Below are the code and all the weights of a small trained network. Each question names an input and a target symbol and asks about switching units off, where a switched-off unit gives its printed mean instead of its output.

import numpy as np


def w(rows, s, z=0):
    codes = np.array(rows[::2]) - 128.0
    scale = np.full(codes.shape[1], s)
    scale[-1] = z or s
    return codes * scale


def f(y):
    return np.maximum(y, 0)


def softmax(a):
    e = np.exp(a - a.max(-1, keepdims=True))
    return e / e.sum(-1, keepdims=True)


def log_softmax(a):
    a = a - a.max(-1, keepdims=True)
    return a - np.log(np.exp(a).sum(-1, keepdims=True))


def net(x, mask):
    ids = ['ΛΞΠΨΩβγημ'.index(c) for c in x.split()]
    T = len(ids)
    res = E[ids] + P[:T]
    r = res
    for j in range(3):
        rows = slice(2 * j, 2 * j + 2)
        q, k, v = (r @ M[0][rows].T for M in (Q, K, V))
        z = softmax(np.where(np.tri(T) > 0, q @ k.T / 2**0.5, -1e9)) @ v
        o = O[0][rows]
        res = res + np.where(mask[j], z, o[:, -1]) @ o[:, :-1]
    y = f(res @ A[0][:, :-1].T + A[0][:, -1])
    res = res + np.where(mask[3:15], y, B[0][:, -1]) @ B[0][:, :-1]
    return log_softmax(res[-1] @ U[:, :-1].T + U[:, -1])


Q, K, V, O, A, B = {}, {}, {}, {}, {}, {}
E = w([
[117,159,154],'Λ',
[138,136,185],'Ξ',
[123,170,131],'Π',
[94,147,171],'Ψ',
[164,133,82],'Ω',
[60,155,181],'β',
[178,143,140],'γ',
[2,118,168],'η',
[129,62,156],'μ',
],0.017)
P = w([
[151,151,212],'0',
[92,103,135],'1',
[175,149,224],'2',
[61,84,96],'3',
[172,149,233],'4',
[31,68,27],'5',
[179,144,228],'6',
[146,14,97],'7',
[159,159,254],'8',
[82,66,135],'9',
],0.0081)
Q[0] = w([
[193,183,172],'head 1',
[182,31,141],'head 1',
[120,90,9],'head 2',
[178,238,50],'head 2',
[66,103,45],'head 3',
[134,69,147],'head 3',
],0.011)
K[0] = w([
[162,249,131],'head 1',
[100,167,55],'head 1',
[56,165,131],'head 2',
[127,188,128],'head 2',
[119,187,77],'head 3',
[78,132,149],'head 3',
],0.018)
V[0] = w([
[92,224,94],'head 1',
[214,155,181],'head 1',
[85,187,147],'head 2',
[135,90,154],'head 2',
[96,78,106],'head 3',
[9,123,144],'head 3',
],0.011)
O[0] = w([
[137,222,143,59],'head 1',
[227,90,114,97],'head 1',
[102,184,255,97],'head 2',
[138,91,136,196],'head 2',
[24,138,119,159],'head 3',
[91,120,82,254],'head 3',
],0.0071,0.0076)
A[0] = w([
[141,109,121,202],'neuron 1',
[133,98,131,168],'neuron 2',
[179,207,45,255],'neuron 3',
[194,115,118,156],'neuron 4',
[238,161,168,122],'neuron 5',
[103,66,160,64],'neuron 6',
[134,168,219,167],'neuron 7',
[135,110,61,216],'neuron 8',
[157,62,156,166],'neuron 9',
[196,245,78,152],'neuron 10',
[72,103,35,54],'neuron 11',
[168,111,146,192],'neuron 12',
],0.013,0.0061)
B[0] = w([
[97,104,108,199],'neuron 1',
[104,157,114,206],'neuron 2',
[110,211,176,154],'neuron 3',
[108,145,90,166],'neuron 4',
[168,125,50,176],'neuron 5',
[140,170,133,253],'neuron 6',
[174,87,159,188],'neuron 7',
[89,103,98,211],'neuron 8',
[120,165,120,247],'neuron 9',
[121,248,149,149],'neuron 10',
[180,114,142,253],'neuron 11',
[123,89,78,186],'neuron 12',
],0.013,0.0076)
U = w([
[189,137,149,188],'Λ',
[195,46,90,16],'Ξ',
[123,220,161,71],'Π',
[173,73,163,85],'Ψ',
[45,243,72,2],'Ω',
[151,105,222,178],'β',
[127,161,46,37],'γ',
[2,206,195,163],'η',
[22,96,4,218],'μ',
],0.0081,0.0054)

Each question gives the input, a string of symbols that net reads in full, and the target symbol t.
The units are the heads (2 rows each of Q, K, V and O) and the neurons (one row each of A and B). Each row of codes is followed by its name. A weight is (code - 128) times the scale printed after its matrix; where a second scale follows, it is the last column's (O, A, B and U).
mask holds one flag per unit, heads first, then neurons. A switched-off unit (its flag False) gives its mean, the last column of its rows in O or B, instead of its output. The means were averaged over made-up inputs and are rounded, as every weight is.
A unit's drop is (log p(t) with every unit on - log p(t) with that unit switched off) / (log p(t) with every unit on - log p(t) with every unit switched off).
The circuit of an input: a set's keep is (log p(t) with only the set's units on - log p(t) with every unit switched off) / (log p(t) with every unit on - log p(t) with every unit switched off). Starting from the 12 units with the biggest drops (on a tie, the unit counted first), units are removed one at a time, each time the one whose removal leaves the highest keep (on an exact tie, the one counted first), for as long as the keep stays at least 0.8.
circuit, biggest first: the units of the circuit, biggest drop first
most important unit: the unit with the biggest drop
k most important neurons: the k neurons with the biggest drops, biggest first
drop when u is switched off: that unit's drop, to one decimal
input Ξ Λ η β μ η γ η, target η: circuit, biggest first -> head 1; head 2
input μ Π Λ η η μ μ μ μ, target μ: circuit, biggest first -> head 2; neuron 11
input η Λ Ω μ Ξ, target Ξ: most important unit -> head 1
input μ μ Π, target Π: circuit, biggest first -> head 1; neuron 10
input β Λ η Ψ, target η: 3 most important neurons -> neuron 11; neuron 5; neuron 12
input μ μ Ω, target Ω: 2 most important neurons -> neuron 3; neuron 10
input η η η η η Λ, target η: circuit, biggest first -> head 2; head 1
input μ Ψ μ β γ, target γ: circuit, biggest first -> neuron 5; head 1; neuron 10; neuron 4
input μ β Ω η η β, target η: 2 most important neurons -> neuron 5; neuron 12
input μ η Ξ, target Ξ: 2 most important neurons -> neuron 7; neuron 5
input η μ Λ η η Λ, target η: drop when neuron 5 is switched off -> 0.2
input μ μ μ η μ, target η: drop when head 1 is switched off -> 0.7
input μ μ β, target β: drop when neuron 5 is switched off -> 0.1
input μ η η μ η μ γ μ Ξ, target μ: most important unit -> head 2
